Here is a tiny trained network, its code and every weight. The questions are about switching its units off for an input and a target symbol, where a switched-off unit gives its printed mean instead of its output.

import numpy as np


def w(rows, s, z=0):
    codes = np.array(rows[::2]) - 128.0
    scale = np.full(codes.shape[1], s)
    scale[-1] = z or s
    return codes * scale


def norm(h):
    return h / np.sqrt((h * h).mean(-1, keepdims=True) + 1e-5)


def f(y):
    return np.maximum(y, 0)


def softmax(a):
    e = np.exp(a - a.max(-1, keepdims=True))
    return e / e.sum(-1, keepdims=True)


def log_softmax(a):
    a = a - a.max(-1, keepdims=True)
    return a - np.log(np.exp(a).sum(-1, keepdims=True))


def net(x, mask):
    ids = ['βδεσψω'.index(c) for c in x.split()]
    T = len(ids)
    res = E[ids] + P[:T]
    q, k, v = (norm(res) @ M[0].T for M in (Q, K, V))
    z = softmax(np.where(np.tri(T) > 0, q @ k.T / 2**0.5, -1e9)) @ v
    res = res + np.where(mask[0], z, O[0][:, -1]) @ O[0][:, :-1]
    y = f(norm(res) @ A[0][:, :-1].T + A[0][:, -1])
    res = res + np.where(mask[1:9], y, B[0][:, -1]) @ B[0][:, :-1]
    return log_softmax(norm(res)[-1] @ U[:, :-1].T + U[:, -1])


Q, K, V, O, A, B = {}, {}, {}, {}, {}, {}
E = w([
[128,162,191,174],'β',
[161,209,176,155],'δ',
[152,183,197,168],'ε',
[31,246,70,121],'σ',
[191,94,92,33],'ψ',
[137,39,98,241],'ω',
],0.012)
P = w([
[147,89,11,205],'0',
[166,135,69,178],'1',
[184,148,96,153],'2',
[174,139,117,139],'3',
[159,142,129,122],'4',
[148,143,138,108],'5',
[140,135,151,96],'6',
[123,128,174,81],'7',
[109,127,187,55],'8',
[137,129,170,83],'9',
],0.012)
Q[0] = w([
[207,123,173,153],'head 1',
[187,221,251,104],'head 1',
],0.011)
K[0] = w([
[123,85,193,89],'head 1',
[83,162,157,8],'head 1',
],0.017)
V[0] = w([
[145,128,254,148],'head 1',
[251,29,109,64],'head 1',
],0.0091)
O[0] = w([
[184,105,26,255,56],'head 1',
[155,75,33,80,2],'head 1',
],0.0086,0.0069)
A[0] = w([
[143,52,73,60,98],'neuron 1',
[191,96,198,47,154],'neuron 2',
[21,129,6,167,137],'neuron 3',
[135,177,93,93,220],'neuron 4',
[81,25,98,198,59],'neuron 5',
[167,150,105,171,2],'neuron 6',
[180,79,105,175,123],'neuron 7',
[103,133,200,101,178],'neuron 8',
],0.014,0.0055)
B[0] = w([
[195,223,195,30,167],'neuron 1',
[155,76,33,103,185],'neuron 2',
[125,6,99,251,152],'neuron 3',
[107,55,162,92,214],'neuron 4',
[83,90,224,148,151],'neuron 5',
[98,161,123,83,142],'neuron 6',
[92,199,50,83,162],'neuron 7',
[187,98,105,154,254],'neuron 8',
],0.013,0.0091)
U = w([
[75,175,212,92,70],'β',
[114,190,39,166,128],'δ',
[78,25,102,184,210],'ε',
[180,63,64,61,212],'σ',
[252,106,189,204,3],'ψ',
[190,150,86,142,176],'ω',
],0.011,0.0037)

Each question gives the input, a string of symbols that net reads in full, and the target symbol t.
The units are the heads (2 rows each of Q, K, V and O) and the neurons (one row each of A and B). Each row of codes is followed by its name. A weight is (code - 128) times the scale printed after its matrix; where a second scale follows, it is the last column's (O, A, B and U).
mask holds one flag per unit, heads first, then neurons. A switched-off unit (its flag False) gives its mean, the last column of its rows in O or B, instead of its output. The means were averaged over made-up inputs and are rounded, as every weight is.
A unit's drop is (log p(t) with every unit on - log p(t) with that unit switched off) / (log p(t) with every unit on - log p(t) with every unit switched off).
The circuit of an input: a set's keep is (log p(t) with only the set's units on - log p(t) with every unit switched off) / (log p(t) with every unit on - log p(t) with every unit switched off). Starting from all 9 units, units are removed one at a time, each time the one whose removal leaves the highest keep (on an exact tie, the one counted first), for as long as the keep stays at least 0.8.
units of the circuit, in order: the units of the circuit, biggest drop first
top k neurons: the k neurons with the biggest drops, biggest first
drop when u is switched off: that unit's drop, to one decimal
input σ δ σ ω δ ω, target β: units of the circuit, in order : neuron 5; neuron 1; neuron 7; head 1
input ε β ω δ ω ψ σ β, target σ: units of the circuit, in order : neuron 2
input ω ψ ε ψ ψ δ δ ψ σ, target ε: units of the circuit, in order : head 1; neuron 3
input ψ δ β ε, target δ: units of the circuit, in order : head 1; neuron 7; neuron 8
input σ δ ω σ σ ω, target β: units of the circuit, in order : neuron 5; neuron 1; head 1; neuron 7
input β β σ β σ σ σ δ, target ψ: units of the circuit, in order : head 1; neuron 8
input σ σ ε ε σ ε σ σ β, target ψ: units of the circuit, in order : head 1; neuron 8
input ω ε β ω σ, target ε: top 2 neurons : neuron 3; neuron 1
input σ δ ε β β, target δ: drop when head 1 is switched off : 0.8
input ε σ σ δ σ σ δ ε δ, target δ: drop when neuron 3 is switched off : 0.0
input ε ψ ε, target σ: drop when neuron 2 is switched off : 0.1
input δ ε σ δ ε ε σ ε ε, target ψ: drop when head 1 is switched off : 0.8
